Below is a small trained network, with its code and all its weights. Each question gives an input and a class and asks what happens when units are switched off, that is, made to give their printed mean instead of their output.

import numpy as np


def w(rows, s, z=0):
    codes = np.array(rows[::2]) - 128.0
    scale = np.full(codes.shape[1], s)
    scale[-1] = z or s
    return codes * scale


def f(y):
    return y / 2 * (1 + np.tanh(0.7978845608 * (y + 0.044715 * y**3)))


def log_softmax(a):
    a = a - a.max(-1, keepdims=True)
    return a - np.log(np.exp(a).sum(-1, keepdims=True))


def net(x, mask):
    res = np.array(x, float).reshape(1, 4) / 4 @ E
    y = f(res @ A[0][:, :-1].T + A[0][:, -1])
    res = res + np.where(mask, y, B[0][:, -1]) @ B[0][:, :-1]
    return log_softmax(res[-1] @ U[:, :-1].T + U[:, -1])


A, B = {}, {}
E = w([
[122,222,57,74,101,206,199,30],'x0',
[158,114,97,109,83,128,81,140],'x1',
[106,146,152,103,129,118,114,122],'x2',
[57,51,111,84,201,255,67,165],'x3',
],0.0065)
A[0] = w([
[121,73,184,184,146,79,88,190,68],'N0',
[170,176,114,138,110,14,144,97,145],'N1',
[241,190,171,165,64,2,196,77,149],'N2',
[133,234,85,66,93,198,164,5,64],'N3',
[197,211,132,179,82,38,164,122,130],'N4',
[168,183,146,151,83,51,163,130,133],'N5',
[101,76,127,97,183,217,94,139,88],'N6',
[138,186,44,84,116,185,191,94,53],'N7',
[132,51,189,192,174,44,51,149,59],'N8',
[109,121,120,98,137,116,138,130,38],'N9',
[96,90,119,105,187,238,85,169,133],'N10',
[154,42,215,148,142,67,107,177,64],'N11',
[137,105,185,66,148,110,116,59,27],'N12',
[70,31,51,91,198,179,84,130,149],'N13',
[101,136,133,189,127,138,138,116,31],'N14',
[153,113,184,119,110,172,159,135,82],'N15',
[122,161,80,148,139,35,94,87,132],'N16',
[133,112,102,150,178,76,105,193,1],'N17',
[147,211,104,116,110,207,161,77,65],'N18',
],0.0062,0.0013)
B[0] = w([
[186,194,189,207,62,188,100,68,174],'N0',
[49,81,115,92,192,77,162,161,193],'N1',
[86,63,42,72,195,66,192,164,254],'N2',
[176,197,231,236,82,177,70,80,227],'N3',
[68,48,122,28,176,120,155,209,213],'N4',
[91,60,75,58,179,60,180,154,187],'N5',
[85,62,38,90,182,56,122,158,190],'N6',
[188,159,204,194,100,198,80,98,186],'N7',
[166,233,204,189,41,198,92,47,189],'N8',
[129,128,157,108,104,135,151,146,122],'N9',
[92,1,57,26,212,88,188,189,207],'N10',
[189,209,189,200,38,190,94,53,179],'N11',
[126,109,110,143,141,145,90,111,122],'N12',
[99,75,57,76,146,80,154,163,208],'N13',
[141,106,115,137,137,154,116,134,122],'N14',
[157,156,131,108,115,100,143,158,125],'N15',
[140,54,81,112,155,85,140,129,150],'N16',
[149,139,107,160,85,170,115,101,138],'N17',
[171,189,180,181,60,132,53,90,180],'N18',
],0.0055,0.0071)
U = w([
[50,58,33,22,208,88,167,218,254],'0',
[238,219,212,255,2,193,80,57,2],'1',
],0.0095,0.00063)

Each question gives the input, the list of numbers given to net, and the class t.
The units are the neurons (one row each of A and B). Each row of codes is followed by its name. A weight is (code - 128) times the scale printed after its matrix; where a second scale follows, it is the last column's (A, B and U).
mask holds one flag per neuron, in row order. A switched-off neuron (its flag False) gives its mean, the last column of its row in B, instead of its output. The means were averaged over made-up inputs and are rounded, as every weight is.
A unit's drop is (log p(t) with every unit on - log p(t) with that unit switched off) / (log p(t) with every unit on - log p(t) with every unit switched off).
unit that matters most: the unit with the biggest drop
k most important neurons: the k neurons with the biggest drops, biggest first
drop of u: that unit's drop, to one decimal
input [7,-2,-5,-7], class 0: unit that matters most => N2
input [-8,2,0,-7], class 1: 4 most important neurons => [N8 N11 N0 N10]
input [-5,2,-5,4], class 1: 2 most important neurons => [N8 N2]
input [7,6,2,-7], class 0: 2 most important neurons => [N2 N4]
input [7,3,-5,6], class 1: 2 most important neurons => [N3 N7]
input [8,-7,4,-8], class 0: 3 most important neurons => [N2 N4 N5]
input [4,-5,-6,3], class 1: 2 most important neurons => [N2 N4]
input [6,3,6,-6], class 0: drop of N18 => -0.1
input [6,8,4,2], class 1: drop of N1 => 0.0
input [-3,-4,-4,2], class 1: drop of N1 => 0.1
